Below are the code and all the weights of a small trained network. Each question names an input and a target symbol and asks about switching units off, where a switched-off unit gives its printed mean instead of its output.

import numpy as np


def w(rows, s, z=0):
    codes = np.array(rows[::2]) - 128.0
    scale = np.full(codes.shape[1], s)
    scale[-1] = z or s
    return codes * scale


def f(y):
    return np.maximum(y, 0)


def softmax(a):
    e = np.exp(a - a.max(-1, keepdims=True))
    return e / e.sum(-1, keepdims=True)


def log_softmax(a):
    a = a - a.max(-1, keepdims=True)
    return a - np.log(np.exp(a).sum(-1, keepdims=True))


def net(x, mask):
    ids = ['γδελμφω'.index(c) for c in x.split()]
    T = len(ids)
    res = E[ids] + P[:T]
    r = res
    for j in range(3):
        rows = slice(2 * j, 2 * j + 2)
        q, k, v = (r @ M[0][rows].T for M in (Q, K, V))
        z = softmax(np.where(np.tri(T) > 0, q @ k.T / 2**0.5, -1e9)) @ v
        o = O[0][rows]
        res = res + np.where(mask[j], z, o[:, -1]) @ o[:, :-1]
    y = f(res @ A[0][:, :-1].T + A[0][:, -1])
    res = res + np.where(mask[3:7], y, B[0][:, -1]) @ B[0][:, :-1]
    return log_softmax(res[-1] @ U[:, :-1].T + U[:, -1])


Q, K, V, O, A, B = {}, {}, {}, {}, {}, {}
E = w([
[203,247,33,185,162,135,123],'γ',
[32,74,117,151,139,55,107],'δ',
[135,122,49,51,16,110,204],'ε',
[148,38,21,139,120,17,191],'λ',
[119,131,51,91,53,110,7],'μ',
[100,4,56,82,201,230,115],'φ',
[171,216,138,8,130,13,136],'ω',
],0.014)
P = w([
[2,181,45,218,98,166,165],'0',
[41,175,25,125,110,120,132],'1',
[72,159,52,116,129,116,119],'2',
[114,134,74,105,138,108,104],'3',
[151,105,92,92,159,108,92],'4',
[178,104,116,73,167,112,77],'5',
[206,102,144,51,162,117,50],'6',
],0.0092)
Q[0] = w([
[130,80,171,156,113,127,167],'H0',
[139,107,60,50,97,85,135],'H0',
[55,115,92,65,115,153,9],'H1',
[98,85,13,72,141,128,121],'H1',
[162,141,214,165,129,145,171],'H2',
[163,153,130,114,139,102,118],'H2',
],0.013)
K[0] = w([
[108,95,129,120,103,103,59],'H0',
[232,159,115,140,185,146,99],'H0',
[240,174,87,145,155,158,151],'H1',
[254,162,153,116,175,154,59],'H1',
[37,155,92,149,46,117,161],'H2',
[138,133,158,102,135,104,173],'H2',
],0.014)
V[0] = w([
[73,85,74,187,164,91,138],'H0',
[112,91,142,88,192,83,131],'H0',
[71,163,132,181,163,135,8],'H1',
[132,156,123,147,188,65,168],'H1',
[153,130,128,165,49,38,112],'H2',
[181,119,177,88,147,92,91],'H2',
],0.012)
O[0] = w([
[235,168,206,53,105,162,172,254],'H0',
[229,249,155,205,209,203,78,114],'H0',
[91,198,162,74,152,170,20,200],'H1',
[121,176,201,254,150,210,203,166],'H1',
[31,86,144,119,40,178,117,2],'H2',
[57,188,106,86,55,91,171,46],'H2',
],0.0075,0.0079)
A[0] = w([
[109,151,103,16,69,81,92,255],'N0',
[183,194,74,139,187,223,107,101],'N1',
[102,45,88,128,122,253,112,88],'N2',
[120,76,11,131,130,64,148,29],'N3',
],0.007,0.0039)
B[0] = w([
[83,123,81,149,89,200,155,210],'N0',
[26,160,136,128,80,48,200,254],'N1',
[186,254,108,123,106,7,90,157],'N2',
[60,64,188,152,100,70,40,142],'N3',
],0.0071,0.012)
U = w([
[72,160,95,198,126,107,137,157],'γ',
[100,104,254,94,124,126,75,176],'δ',
[184,65,147,101,95,197,146,176],'ε',
[128,48,146,105,88,83,102,108],'λ',
[135,70,115,89,122,196,62,182],'μ',
[176,129,132,30,138,59,94,121],'φ',
[98,127,168,62,95,96,146,2],'ω',
],0.0074,0.0068)

Each question gives the input, a string of symbols that net reads in full, and the target symbol t.
The units are the heads (2 rows each of Q, K, V and O) and the neurons (one row each of A and B). Each row of codes is followed by its name. A weight is (code - 128) times the scale printed after its matrix; where a second scale follows, it is the last column's (O, A, B and U).
mask holds one flag per unit, heads first, then neurons. A switched-off unit (its flag False) gives its mean, the last column of its rows in O or B, instead of its output. The means were averaged over made-up inputs and are rounded, as every weight is.
A unit's drop is (log p(t) with every unit on - log p(t) with that unit switched off) / (log p(t) with every unit on - log p(t) with every unit switched off).
The circuit of an input: a set's keep is (log p(t) with only the set's units on - log p(t) with every unit switched off) / (log p(t) with every unit on - log p(t) with every unit switched off). Starting from all 7 units, units are removed one at a time, each time the one whose removal leaves the highest keep (on an exact tie, the one counted first), for as long as the keep stays at least 0.8.
circuit, biggest first: the units of the circuit, biggest drop first
unit that matters most: the unit with the biggest drop
top k neurons: the k neurons with the biggest drops, biggest first
heads that matter: for each layer, one digit per head in row order, 1 if its drop is at least 0.15 and else 0, layers parted by /
drop of u: that unit's drop, to one decimal
input γ δ δ δ δ λ, target λ: heads that matter	100
input φ δ ε γ φ δ ω, target ω: heads that matter	001
input ε φ ω ε λ, target γ: circuit, biggest first	(H1)
input ω δ δ δ λ, target ε: circuit, biggest first	(H0 H2 H1 N1)
input δ ε ω φ λ, target γ: circuit, biggest first	(H0 H1)
input μ λ φ δ, target φ: circuit, biggest first	(H2 H1)
input γ γ μ μ γ, target μ: heads that matter	111
input γ δ μ ω, target ω: heads that matter	101
input λ ω λ ω, target γ: heads that matter	100
input λ φ φ δ φ ω, target γ: heads that matter	100
input δ μ φ ω φ ε, target γ: heads that matter	110
input μ φ δ δ, target φ: heads that matter	111
input μ δ δ, target μ: heads that matter	010
input φ ε λ λ δ, target ε: heads that matter	110
input φ λ μ μ δ ε δ, target λ: circuit, biggest first	(H1 N3)
input γ δ ω δ ω λ, target λ: circuit, biggest first	(N3 H0)
input φ δ ω δ ε ε γ, target γ: heads that matter	100
input ω δ φ, target γ: unit that matters most	N1
input ε μ ε, target μ: heads that matter	010
input δ δ δ δ λ ε μ, target μ: top neuron	(N0)
input μ λ λ, target μ: circuit, biggest first	(H2 H1 N1)
input γ γ μ, target μ: top 2 neurons	(N1 N0)
input ω δ δ φ δ μ δ, target μ: top 3 neurons	(N0 N1 N2)
input φ δ μ λ, target μ: top 3 neurons	(N0 N1 N2)
input μ δ ω δ δ ω δ, target γ: drop of H1	0.2
